Below is a small trained network, with its code and all its weights. Each question gives an input and a class and asks what happens when units are switched off, that is, made to give their printed mean instead of their output.

import numpy as np


def w(rows, s, z=0):
    codes = np.array(rows[::2]) - 128.0
    scale = np.full(codes.shape[1], s)
    scale[-1] = z or s
    return codes * scale


def f(y):
    return y / 2 * (1 + np.tanh(0.7978845608 * (y + 0.044715 * y**3)))


def log_softmax(a):
    a = a - a.max(-1, keepdims=True)
    return a - np.log(np.exp(a).sum(-1, keepdims=True))


def net(x, mask):
    res = np.array(x, float).reshape(1, 7) / 4 @ E
    y = f(res @ A[0][:, :-1].T + A[0][:, -1])
    res = res + np.where(mask, y, B[0][:, -1]) @ B[0][:, :-1]
    return log_softmax(res[-1] @ U[:, :-1].T + U[:, -1])


A, B = {}, {}
E = w([
[77,75,120,93,119,187,81,115],'x0',
[101,76,74,79,1,146,57,110],'x1',
[147,188,167,152,108,205,94,69],'x2',
[135,103,186,31,176,166,84,115],'x3',
[204,103,169,156,115,120,74,155],'x4',
[129,167,164,57,95,140,87,147],'x5',
[174,154,201,85,103,130,169,23],'x6',
],0.0089)
A[0] = w([
[197,104,219,28,195,159,110,98,217],'N1',
[130,63,56,150,18,103,35,227,198],'N2',
[178,224,167,222,138,133,151,66,232],'N3',
[195,194,178,131,21,115,146,39,195],'N4',
[143,164,168,10,203,139,170,174,184],'N5',
[39,75,111,51,27,228,71,35,194],'N6',
[60,81,41,253,170,6,206,154,250],'N7',
],0.0055,0.0022)
B[0] = w([
[116,73,206,114,158,97,58,51,211],'N1',
[120,36,55,162,46,131,69,212,203],'N2',
[204,217,196,207,108,134,141,102,202],'N3',
[177,159,161,109,10,75,190,79,207],'N4',
[49,150,187,73,198,74,69,150,182],'N5',
[57,121,47,40,85,239,153,46,254],'N6',
[220,85,64,134,196,137,254,224,247],'N7',
],0.0073,0.0091)
U = w([
[54,187,109,71,168,36,120,202,4],'0',
[125,30,75,150,39,135,44,204,202],'1',
[194,195,163,158,44,58,158,81,73],'2',
[84,114,89,45,91,240,121,37,143],'3',
[130,69,201,86,205,59,59,86,111],'4',
[179,84,65,176,220,110,218,195,238],'5',
[143,199,162,254,208,220,96,145,150],'6',
],0.0082,0.0011)

Each question gives the input, the list of numbers given to net, and the class t.
The units are the neurons (one row each of A and B). Each row of codes is followed by its name. A weight is (code - 128) times the scale printed after its matrix; where a second scale follows, it is the last column's (A, B and U).
mask holds one flag per neuron, in row order. A switched-off neuron (its flag False) gives its mean, the last column of its row in B, instead of its output. The means were averaged over made-up inputs and are rounded, as every weight is.
A unit's drop is (log p(t) with every unit on - log p(t) with that unit switched off) / (log p(t) with every unit on - log p(t) with every unit switched off).
The circuit of an input: a set's keep is (log p(t) with only the set's units on - log p(t) with every unit switched off) / (log p(t) with every unit on - log p(t) with every unit switched off). Starting from all 7 units, units are removed one at a time, each time the one whose removal leaves the highest keep (on an exact tie, the one counted first), for as long as the keep stays at least 0.8.
units of the circuit, in order: the units of the circuit, biggest drop first
most important unit: the unit with the biggest drop
k most important neurons: the k neurons with the biggest drops, biggest first
drop when u is switched off: that unit's drop, to one decimal
input [1,2,-4,-4,-3,-4,7], class 5: units of the circuit, in order => [N7; N1]
input [2,-2,-3,1,-4,7,5], class 4: most important unit => N5
input [1,-4,0,-1,-4,-6,8], class 2: units of the circuit, in order => [N3; N4]
input [-3,-3,4,8,-8,-3,7], class 4: 2 most important neurons => [N1; N5]
input [5,-7,4,-4,-7,2,6], class 2: units of the circuit, in order => [N4; N3]
input [-2,2,6,-1,-3,-4,0], class 2: 2 most important neurons => [N6; N3]
input [-2,0,0,3,3,8,3], class 4: 2 most important neurons => [N1; N5]
input [1,0,-4,5,0,-2,1], class 4: units of the circuit, in order => [N6; N7; N1]
input [5,-5,-2,5,6,-7,-2], class 4: 3 most important neurons => [N1; N7; N2]
input [-3,0,2,5,-5,-2,3], class 4: drop when N5 is switched off => 0.2
input [1,-6,-1,7,-6,0,-1], class 4: drop when N1 is switched off => 0.1
input [4,3,-1,-8,-8,-3,-1], class 5: drop when N7 is switched off => 1.2
